Here is a tiny trained network, its code and every weight. The questions are about switching its units off for an input and a class, where a switched-off unit gives its printed mean instead of its output.

import numpy as np


def w(rows, s, z=0):
    codes = np.array(rows[::2]) - 128.0
    scale = np.full(codes.shape[1], s)
    scale[-1] = z or s
    return codes * scale


def norm(h):
    return h / np.sqrt((h * h).mean(-1, keepdims=True) + 1e-5)


def f(y):
    return np.maximum(y, 0)


def log_softmax(a):
    a = a - a.max(-1, keepdims=True)
    return a - np.log(np.exp(a).sum(-1, keepdims=True))


def net(x, mask):
    res = np.array(x, float).reshape(1, 6) / 4 @ E
    u = 0
    for l in range(4):
        y = f(norm(res) @ A[l][:, :-1].T + A[l][:, -1])
        res = res + np.where(mask[u : u + 6], y, B[l][:, -1]) @ B[l][:, :-1]
        u += 6
    return log_softmax(norm(res)[-1] @ U[:, :-1].T + U[:, -1])


A, B = {}, {}
E = w([
[10,124,116,125,56],'x0',
[82,22,123,117,113],'x1',
[139,55,114,160,4],'x2',
[191,128,202,253,67],'x3',
[83,183,60,197,21],'x4',
[195,98,20,222,198],'x5',
],0.0036)
A[0] = w([
[105,118,176,255,161,4],'0.n0',
[146,127,69,64,153,152],'0.n1',
[148,63,85,144,139,47],'0.n2',
[172,37,53,106,70,80],'0.n3',
[102,114,201,113,110,107],'0.n4',
[111,150,79,202,101,56],'0.n5',
],0.0066,0.0034)
B[0] = w([
[254,74,99,145,110,180],'0.n0',
[142,129,169,141,146,251],'0.n1',
[54,65,142,187,195,177],'0.n2',
[108,110,126,106,115,232],'0.n3',
[143,144,116,136,149,187],'0.n4',
[172,143,96,114,125,217],'0.n5',
],0.0077,0.0026)
A[1] = w([
[203,126,223,253,96,9],'1.n0',
[160,81,9,110,98,211],'1.n1',
[118,106,158,145,46,102],'1.n2',
[81,142,51,173,152,17],'1.n3',
[15,143,179,108,86,116],'1.n4',
[67,11,226,60,40,100],'1.n5',
],0.0058,0.0012)
B[1] = w([
[103,133,253,87,75,233],'1.n0',
[173,139,151,206,95,248],'1.n1',
[208,26,59,22,115,183],'1.n2',
[139,166,234,151,84,181],'1.n3',
[35,117,147,49,81,220],'1.n4',
[167,150,1,101,60,254],'1.n5',
],0.0049,0.0032)
A[2] = w([
[83,148,151,67,95,140],'2.n0',
[80,106,134,157,42,199],'2.n1',
[45,137,153,95,126,4],'2.n2',
[96,2,138,174,93,94],'2.n3',
[138,169,71,180,101,122],'2.n4',
[95,90,125,154,131,83],'2.n5',
],0.0086,0.0033)
B[2] = w([
[70,62,169,167,85,223],'2.n0',
[189,148,130,115,229,254],'2.n1',
[22,174,216,133,169,165],'2.n2',
[132,1,126,206,152,218],'2.n3',
[77,228,137,194,65,198],'2.n4',
[117,101,119,156,192,146],'2.n5',
],0.0065,0.0046)
A[3] = w([
[60,153,129,70,141,4],'3.n0',
[178,159,119,90,255,39],'3.n1',
[138,99,110,134,212,132],'3.n2',
[174,125,116,162,95,228],'3.n3',
[130,109,164,144,79,205],'3.n4',
[118,30,158,71,172,181],'3.n5',
],0.0081,0.0023)
B[3] = w([
[92,131,187,131,255,182],'3.n0',
[204,156,57,42,128,193],'3.n1',
[168,146,90,126,175,197],'3.n2',
[62,145,100,112,143,227],'3.n3',
[136,115,162,76,131,206],'3.n4',
[100,184,106,172,125,253],'3.n5',
],0.0098,0.0046)
U = w([
[110,243,116,188,90,132],'0',
[97,48,49,181,207,3],'1',
[170,152,234,54,101,156],'2',
[199,190,81,36,229,125],'3',
[197,68,151,184,108,80],'4',
[2,151,178,55,205,250],'5',
[73,53,77,54,39,101],'6',
],0.018,0.0019)

Each question gives the input, the list of numbers given to net, and the class t.
The units are the neurons (one row each of A and B). Each row of codes is followed by its name. A weight is (code - 128) times the scale printed after its matrix; where a second scale follows, it is the last column's (A, B and U).
mask holds one flag per neuron, layer by layer. A switched-off neuron (its flag False) gives its mean, the last column of its row in B, instead of its output. The means were averaged over made-up inputs and are rounded, as every weight is.
A unit's drop is (log p(t) with every unit on - log p(t) with that unit switched off) / (log p(t) with every unit on - log p(t) with every unit switched off).
The circuit of an input: a set's keep is (log p(t) with only the set's units on - log p(t) with every unit switched off) / (log p(t) with every unit on - log p(t) with every unit switched off). Starting from the 12 units with the biggest drops (on a tie, the unit counted first), units are removed one at a time, each time the one whose removal leaves the highest keep (on an exact tie, the one counted first), for as long as the keep stays at least 0.8.
circuit, biggest first: the units of the circuit, biggest drop first
unit that matters most: the unit with the biggest drop
k most important neurons: the k neurons with the biggest drops, biggest first
k most important neurons of layer l: the k neurons of layer l with the biggest drops, biggest first
drop when u is switched off: that unit's drop, to one decimal
input [8,-8,-8,-3,1,7], class 0: 2 most important neurons of layer 3 : (3.n4, 3.n2)
input [0,-2,4,5,8,-8], class 6: circuit, biggest first : (1.n2)
input [-6,-5,-8,8,3,2], class 2: 3 most important neurons : (1.n0, 2.n1, 3.n5)
input [-5,2,7,7,6,-8], class 6: 2 most important neurons : (1.n2, 1.n5)
input [-5,3,7,4,-2,1], class 1: circuit, biggest first : (0.n2, 3.n3)
input [1,8,-5,8,-8,-2], class 4: circuit, biggest first : (3.n0, 0.n0, 1.n5)
input [5,-5,2,4,-5,1], class 2: 2 most important neurons : (1.n0, 3.n4)
input [-6,3,6,-5,-7,2], class 1: 3 most important neurons : (2.n3, 0.n2, 2.n1)
input [6,-7,8,0,6,-2], class 6: 2 most important neurons : (1.n2, 3.n5)
input [2,1,-4,4,8,-4], class 5: 2 most important neurons : (1.n4, 1.n1)
input [1,-8,-6,8,2,-4], class 2: circuit, biggest first : (1.n0, 3.n5)
input [3,-7,5,-2,-2,1], class 0: 2 most important neurons : (2.n4, 1.n0)
input [-8,-1,-3,8,-3,1], class 2: 2 most important neurons : (1.n0, 2.n1)
input [0,-8,7,3,-6,3], class 2: circuit, biggest first : (1.n0)
input [6,-2,-2,0,-8,1], class 3: 3 most important neurons : (1.n0, 1.n4, 0.n3)
input [4,2,1,5,2,-7], class 6: 2 most important neurons : (1.n2, 1.n5)
input [-4,-5,1,5,-3,4], class 2: 2 most important neurons : (1.n0, 2.n1)
input [7,6,-2,4,4,4], class 4: 2 most important neurons of layer 2 : (2.n4, 2.n3)
input [-3,-4,0,6,5,-7], class 2: drop when 3.n0 is switched off : 0.0
input [4,-8,8,-8,0,8], class 0: unit that matters most : 2.n4
input [0,1,-2,6,5,-7], class 2: drop when 0.n2 is switched off : 0.1
input [6,-2,6,5,5,-6], class 6: drop when 1.n2 is switched off : 0.2
input [5,4,-1,8,3,-6], class 6: drop when 1.n5 is switched off : 0.4
